Here is a tiny trained network, its code and every weight. The questions are about switching its units off for an input and a class, where a switched-off unit gives its printed mean instead of its output.

import numpy as np


def w(rows, s, z=0):
    codes = np.array(rows[::2]) - 128.0
    scale = np.full(codes.shape[1], s)
    scale[-1] = z or s
    return codes * scale


def norm(h):
    return h / np.sqrt((h * h).mean(-1, keepdims=True) + 1e-5)


def f(y):
    return np.maximum(y, 0)


def log_softmax(a):
    a = a - a.max(-1, keepdims=True)
    return a - np.log(np.exp(a).sum(-1, keepdims=True))


def net(x, mask):
    res = np.array(x, float).reshape(1, 7) / 4 @ E
    u = 0
    for l in range(3):
        y = f(norm(res) @ A[l][:, :-1].T + A[l][:, -1])
        res = res + np.where(mask[u : u + 6], y, B[l][:, -1]) @ B[l][:, :-1]
        u += 6
    return log_softmax(norm(res)[-1] @ U[:, :-1].T + U[:, -1])


A, B = {}, {}
E = w([
[142,249,57,215,101],'x0',
[167,174,177,77,181],'x1',
[148,183,189,254,178],'x2',
[72,91,144,153,167],'x3',
[134,242,201,142,28],'x4',
[71,97,86,79,106],'x5',
[27,151,136,124,151],'x6',
],0.0061)
A[0] = w([
[137,140,124,135,220,130],'L0N0',
[132,227,57,116,196,254],'L0N1',
[154,146,191,67,117,12],'L0N2',
[4,69,152,151,142,205],'L0N3',
[142,116,198,200,78,124],'L0N4',
[172,155,93,102,114,92],'L0N5',
],0.012,0.0019)
B[0] = w([
[122,43,186,171,92,191],'L0N0',
[155,10,147,165,107,233],'L0N1',
[150,139,163,49,156,178],'L0N2',
[69,111,25,28,118,253],'L0N3',
[40,173,88,184,133,211],'L0N4',
[188,151,154,119,67,168],'L0N5',
],0.011,0.0065)
A[1] = w([
[69,215,121,150,141,71],'L1N0',
[142,116,221,135,86,168],'L1N1',
[143,94,185,161,255,160],'L1N2',
[121,136,241,74,70,173],'L1N3',
[203,175,83,158,98,79],'L1N4',
[163,168,129,143,160,3],'L1N5',
],0.011,0.0012)
B[1] = w([
[92,175,111,66,88,223],'L1N0',
[77,181,8,124,210,245],'L1N1',
[113,61,142,214,180,224],'L1N2',
[176,81,71,158,215,253],'L1N3',
[126,93,122,129,57,207],'L1N4',
[109,166,127,70,124,143],'L1N5',
],0.012,0.0038)
A[2] = w([
[210,151,175,72,169,194],'L2N0',
[130,135,138,43,126,221],'L2N1',
[164,180,145,180,157,138],'L2N2',
[108,198,128,89,147,1],'L2N3',
[128,93,248,153,146,126],'L2N4',
[179,150,120,112,70,151],'L2N5',
],0.015,0.00086)
B[2] = w([
[209,163,210,175,251,189],'L2N0',
[138,247,94,121,139,252],'L2N1',
[66,219,30,131,61,186],'L2N2',
[126,99,94,90,142,197],'L2N3',
[19,79,154,193,165,181],'L2N4',
[207,27,135,169,123,197],'L2N5',
],0.011,0.0042)
U = w([
[112,255,157,237,53,117],'0',
[112,69,208,128,164,95],'1',
[249,205,199,84,242,151],'2',
[59,144,15,7,150,172],'3',
[166,177,235,63,37,1],'4',
[116,70,57,234,199,127],'5',
[252,48,88,169,34,115],'6',
],0.0098,0.0078)

Each question gives the input, the list of numbers given to net, and the class t.
The units are the neurons (one row each of A and B). Each row of codes is followed by its name. A weight is (code - 128) times the scale printed after its matrix; where a second scale follows, it is the last column's (A, B and U).
mask holds one flag per neuron, layer by layer. A switched-off neuron (its flag False) gives its mean, the last column of its row in B, instead of its output. The means were averaged over made-up inputs and are rounded, as every weight is.
A unit's drop is (log p(t) with every unit on - log p(t) with that unit switched off) / (log p(t) with every unit on - log p(t) with every unit switched off).
unit that matters most: the unit with the biggest drop
k most important neurons: the k neurons with the biggest drops, biggest first
top k neurons in layer l: the k neurons of layer l with the biggest drops, biggest first
drop of u: that unit's drop, to one decimal
input [1,3,-5,-7,0,1,-6], class 2: top 2 neurons in layer 0 : [L0N2, L0N4]
input [-5,-2,5,-2,3,0,-5], class 3: top 2 neurons in layer 0 : [L0N4, L0N1]
input [6,0,4,7,7,5,5], class 3: unit that matters most : L1N0
input [-6,-4,8,-3,-1,-7,-2], class 0: top 2 neurons in layer 0 : [L0N4, L0N1]
input [-3,0,-8,3,7,-4,-2], class 2: 2 most important neurons : [L0N2, L2N0]
input [-5,1,-2,-5,5,-8,-8], class 2: 2 most important neurons : [L0N2, L2N0]
input [-7,2,-8,-4,-5,-8,4], class 2: 2 most important neurons : [L2N0, L0N4]
input [-2,5,-3,-6,7,-3,-4], class 2: 2 most important neurons : [L2N0, L0N2]
input [6,5,-1,-5,4,-3,5], class 5: 4 most important neurons : [L0N1, L1N1, L0N3, L1N3]
input [-3,-8,5,-4,0,-6,-6], class 0: top 2 neurons in layer 0 : [L0N3, L0N4]
input [-1,-3,6,6,-1,-2,4], class 3: 2 most important neurons : [L0N3, L0N1]
input [-2,6,0,-1,-4,4,0], class 5: top 2 neurons in layer 0 : [L0N0, L0N3]
input [1,-6,-1,-7,5,2,2], class 6: 2 most important neurons : [L2N5, L0N3]
input [4,2,-5,-6,0,-5,-2], class 6: unit that matters most : L1N4
input [-7,4,-6,-3,1,-1,4], class 2: drop of L2N0 : 0.2
input [-8,5,-6,-6,7,-6,2], class 2: drop of L2N0 : 0.1
input [-5,5,6,2,6,-3,1], class 3: top 2 neurons in layer 1 : [L1N0, L1N1]
input [-6,-8,3,7,7,-7,7], class 3: drop of L0N3 : 0.2
input [4,5,-8,5,2,5,-8], class 2: top 2 neurons in layer 0 : [L0N4, L0N2]
input [-6,-5,2,6,0,-3,1], class 3: unit that matters most : L0N3
